Below are the code and all the weights of a small trained network. Each question names an input and a target symbol and asks about switching units off, where a switched-off unit gives its printed mean instead of its output.

import numpy as np


def w(rows, s, z=0):
    codes = np.array(rows[::2]) - 128.0
    scale = np.full(codes.shape[1], s)
    scale[-1] = z or s
    return codes * scale


def f(y):
    return y / 2 * (1 + np.tanh(0.7978845608 * (y + 0.044715 * y**3)))


def softmax(a):
    e = np.exp(a - a.max(-1, keepdims=True))
    return e / e.sum(-1, keepdims=True)


def log_softmax(a):
    a = a - a.max(-1, keepdims=True)
    return a - np.log(np.exp(a).sum(-1, keepdims=True))


def net(x, mask):
    ids = ['Γαδεζθλσφψ'.index(c) for c in x.split()]
    T = len(ids)
    res = E[ids] + P[:T]
    u = 0
    for l in range(2):
        r = res
        for j in range(3):
            rows = slice(3 * j, 3 * j + 3)
            q, k, v = (r @ M[l][rows].T for M in (Q, K, V))
            z = softmax(np.where(np.tri(T) > 0, q @ k.T / 3**0.5, -1e9)) @ v
            o = O[l][rows]
            res = res + np.where(mask[u + j], z, o[:, -1]) @ o[:, :-1]
        u += 3
        y = f(res @ A[l][:, :-1].T + A[l][:, -1])
        res = res + np.where(mask[u : u + 4], y, B[l][:, -1]) @ B[l][:, :-1]
        u += 4
    return log_softmax(res[-1] @ U[:, :-1].T + U[:, -1])


Q, K, V, O, A, B = {}, {}, {}, {}, {}, {}
E = w([
[198,127,159,162,91,141,119],'Γ',
[62,103,166,127,51,91,92],'α',
[161,60,167,70,140,172,107],'δ',
[183,144,165,109,163,119,145],'ε',
[110,207,161,109,175,119,155],'ζ',
[105,82,76,123,87,104,108],'θ',
[110,233,96,106,99,89,151],'λ',
[81,117,175,228,91,251,113],'σ',
[143,139,220,127,139,81,106],'φ',
[155,156,100,134,154,154,187],'ψ',
],0.018)
P = w([
[146,192,111,86,151,254,8],'0',
[174,123,150,116,33,109,174],'1',
[165,187,71,167,215,146,23],'2',
[130,152,176,114,85,71,195],'3',
[166,163,55,151,233,111,34],'4',
[66,140,190,83,129,86,208],'5',
],0.0077)
Q[0] = w([
[63,161,151,127,49,164,125],'0.h1',
[125,46,176,146,84,136,209],'0.h1',
[121,130,140,62,39,120,170],'0.h1',
[117,91,187,100,82,112,108],'0.h2',
[162,199,84,119,116,177,110],'0.h2',
[188,135,130,98,75,113,187],'0.h2',
[92,254,176,124,171,168,101],'0.h3',
[40,172,166,146,138,86,141],'0.h3',
[79,143,116,153,89,168,135],'0.h3',
],0.0087)
K[0] = w([
[30,105,165,172,61,94,135],'0.h1',
[151,119,129,149,75,136,128],'0.h1',
[151,75,100,145,54,185,74],'0.h1',
[57,120,159,100,67,97,137],'0.h2',
[245,197,3,108,138,143,103],'0.h2',
[61,135,73,61,250,124,62],'0.h2',
[30,229,86,144,189,38,107],'0.h3',
[130,168,42,54,159,43,93],'0.h3',
[126,143,70,174,105,60,206],'0.h3',
],0.0068)
V[0] = w([
[86,188,149,72,167,65,132],'0.h1',
[143,167,99,112,253,102,106],'0.h1',
[139,115,94,105,155,63,205],'0.h1',
[64,179,163,163,154,244,145],'0.h2',
[133,158,143,126,194,140,84],'0.h2',
[72,32,195,182,82,127,201],'0.h2',
[86,107,140,205,125,98,152],'0.h3',
[111,119,137,71,98,30,190],'0.h3',
[146,108,191,155,167,70,67],'0.h3',
],0.0065)
O[0] = w([
[90,185,173,157,133,136,139,57],'0.h1',
[212,198,94,110,161,200,76,43],'0.h1',
[86,183,137,93,114,173,130,1],'0.h1',
[53,151,101,100,171,41,122,253],'0.h2',
[170,253,112,130,131,125,207,130],'0.h2',
[146,128,153,14,169,90,116,171],'0.h2',
[63,35,202,118,214,109,143,125],'0.h3',
[88,220,123,54,84,150,164,36],'0.h3',
[96,118,165,54,130,47,26,118],'0.h3',
],0.0048,0.0072)
A[0] = w([
[123,167,69,14,111,36,219,215],'0.n1',
[134,132,36,56,93,4,107,16],'0.n2',
[143,49,3,176,149,214,42,2],'0.n3',
[180,103,29,173,71,100,59,230],'0.n4',
],0.0048,0.00068)
B[0] = w([
[189,87,219,218,176,131,196,166],'0.n1',
[111,38,105,254,139,202,45,181],'0.n2',
[160,58,59,152,155,205,105,253],'0.n3',
[160,60,109,113,35,68,122,205],'0.n4',
],0.0075,0.0037)
Q[1] = w([
[153,106,62,219,160,242,253],'1.h1',
[133,161,239,167,137,192,144],'1.h1',
[46,139,96,136,100,168,76],'1.h1',
[146,77,174,106,122,232,51],'1.h2',
[122,92,46,201,158,86,65],'1.h2',
[80,70,154,100,93,32,143],'1.h2',
[90,77,109,206,174,138,81],'1.h3',
[51,87,124,93,126,186,133],'1.h3',
[109,102,66,103,98,79,189],'1.h3',
],0.0074)
K[1] = w([
[157,106,88,221,183,178,208],'1.h1',
[104,168,208,191,214,129,152],'1.h1',
[10,79,98,168,93,153,105],'1.h1',
[205,2,92,140,189,80,172],'1.h2',
[176,128,203,136,175,154,153],'1.h2',
[70,115,183,133,69,185,142],'1.h2',
[106,89,119,104,153,35,91],'1.h3',
[99,90,131,110,124,94,190],'1.h3',
[26,125,154,137,108,165,166],'1.h3',
],0.0079)
V[1] = w([
[127,149,204,112,65,253,197],'1.h1',
[110,126,118,183,145,200,8],'1.h1',
[152,94,61,150,46,131,92],'1.h1',
[192,111,168,54,154,148,218],'1.h2',
[228,159,151,196,93,145,69],'1.h2',
[114,130,161,86,175,213,130],'1.h2',
[85,155,171,164,84,176,119],'1.h3',
[78,76,93,134,139,141,147],'1.h3',
[83,159,86,134,104,113,83],'1.h3',
],0.0068)
O[1] = w([
[133,76,150,220,175,100,66,62],'1.h1',
[154,163,113,64,218,39,124,254],'1.h1',
[69,178,173,83,184,110,170,221],'1.h1',
[166,146,152,135,124,186,141,27],'1.h2',
[142,99,166,144,138,96,160,186],'1.h2',
[110,132,220,125,254,179,90,91],'1.h2',
[53,139,119,129,139,91,156,130],'1.h3',
[135,162,72,114,109,146,97,195],'1.h3',
[84,65,88,147,190,123,99,146],'1.h3',
],0.0063,0.0082)
A[1] = w([
[179,235,97,70,156,141,103,129],'1.n1',
[179,2,121,127,126,117,122,177],'1.n2',
[234,164,102,123,186,225,141,128],'1.n3',
[133,101,124,162,40,148,152,2],'1.n4',
],0.0078,0.0036)
B[1] = w([
[145,185,172,133,115,255,97,176],'1.n1',
[88,197,209,237,26,222,70,255],'1.n2',
[41,27,182,68,143,181,232,163],'1.n3',
[183,111,138,113,220,207,40,143],'1.n4',
],0.0068,0.0065)
U = w([
[153,96,171,254,24,161,140,195],'Γ',
[47,108,157,101,131,2,242,254],'α',
[137,39,157,102,120,177,93,6],'δ',
[164,80,157,104,135,135,150,112],'ε',
[58,208,152,145,114,195,101,13],'ζ',
[143,119,2,107,81,161,102,205],'θ',
[77,239,73,186,76,136,150,37],'λ',
[150,49,100,207,240,109,41,94],'σ',
[186,149,177,102,148,75,66,103],'φ',
[95,73,80,121,134,175,206,77],'ψ',
],0.0059,0.004)

Each question gives the input, a string of symbols that net reads in full, and the target symbol t.
The units are the heads (3 rows each of Q, K, V and O) and the neurons (one row each of A and B). Each row of codes is followed by its name. A weight is (code - 128) times the scale printed after its matrix; where a second scale follows, it is the last column's (O, A, B and U).
mask holds one flag per unit, layer by layer, with each layer's heads first. A switched-off unit (its flag False) gives its mean, the last column of its rows in O or B, instead of its output. The means were averaged over made-up inputs and are rounded, as every weight is.
A unit's drop is (log p(t) with every unit on - log p(t) with that unit switched off) / (log p(t) with every unit on - log p(t) with every unit switched off).
The circuit of an input: a set's keep is (log p(t) with only the set's units on - log p(t) with every unit switched off) / (log p(t) with every unit on - log p(t) with every unit switched off). Starting from the 12 units with the biggest drops (on a tie, the unit counted first), units are removed one at a time, each time the one whose removal leaves the highest keep (on an exact tie, the one counted first), for as long as the keep stays at least 0.8.
circuit, biggest first: the units of the circuit, biggest drop first
k most important neurons: the k neurons with the biggest drops, biggest first
k most important neurons of layer l: the k neurons of layer l with the biggest drops, biggest first
drop of u: that unit's drop, to one decimal
input σ σ δ σ σ δ, target Γ: circuit, biggest first	(1.n2; 0.h3)
input ε ζ σ θ, target Γ: circuit, biggest first	(1.n2; 0.n2)
input ψ ζ ψ ε, target Γ: circuit, biggest first	(1.h1)
input σ φ θ σ θ ψ, target Γ: 2 most important neurons of layer 0	(0.n1; 0.n4)
input θ σ φ λ ζ σ, target α: circuit, biggest first	(0.h2; 1.n2; 0.n3)
input φ θ θ λ, target Γ: circuit, biggest first	(0.n1; 1.h1)
input α θ ε ζ ζ, target ζ: circuit, biggest first	(0.h1; 1.n1)
input ζ σ ζ λ, target Γ: circuit, biggest first	(1.h1; 0.n1)
input σ α σ σ σ φ, target Γ: circuit, biggest first	(1.h1; 1.n2)
input θ σ ζ, target ζ: circuit, biggest first	(1.n1; 0.h1)
input θ δ σ ε ε α, target Γ: 2 most important neurons of layer 0	(0.n1; 0.n3)
input λ σ θ α Γ, target Γ: circuit, biggest first	(1.n2; 0.h2)
input σ Γ θ α, target Γ: 2 most important neurons of layer 0	(0.n3; 0.n1)
input σ θ δ, target δ: 4 most important neurons	(1.n3; 0.n3; 1.n2; 1.n1)
input σ ζ σ, target ζ: 4 most important neurons	(1.n1; 0.n1; 0.n3; 0.n4)
input θ σ α, target α: most important neuron of layer 0	(0.n3)
input θ σ Γ δ, target Γ: 2 most important neurons of layer 0	(0.n3; 0.n2)
input σ σ θ σ σ ψ, target Γ: drop of 1.h1	1.5
input σ θ σ ζ, target Γ: drop of 0.n1	0.7
input φ ζ σ ε, target Γ: drop of 0.h2	0.1
input φ α σ σ σ ζ, target Γ: most important neuron of layer 0	(0.n1)
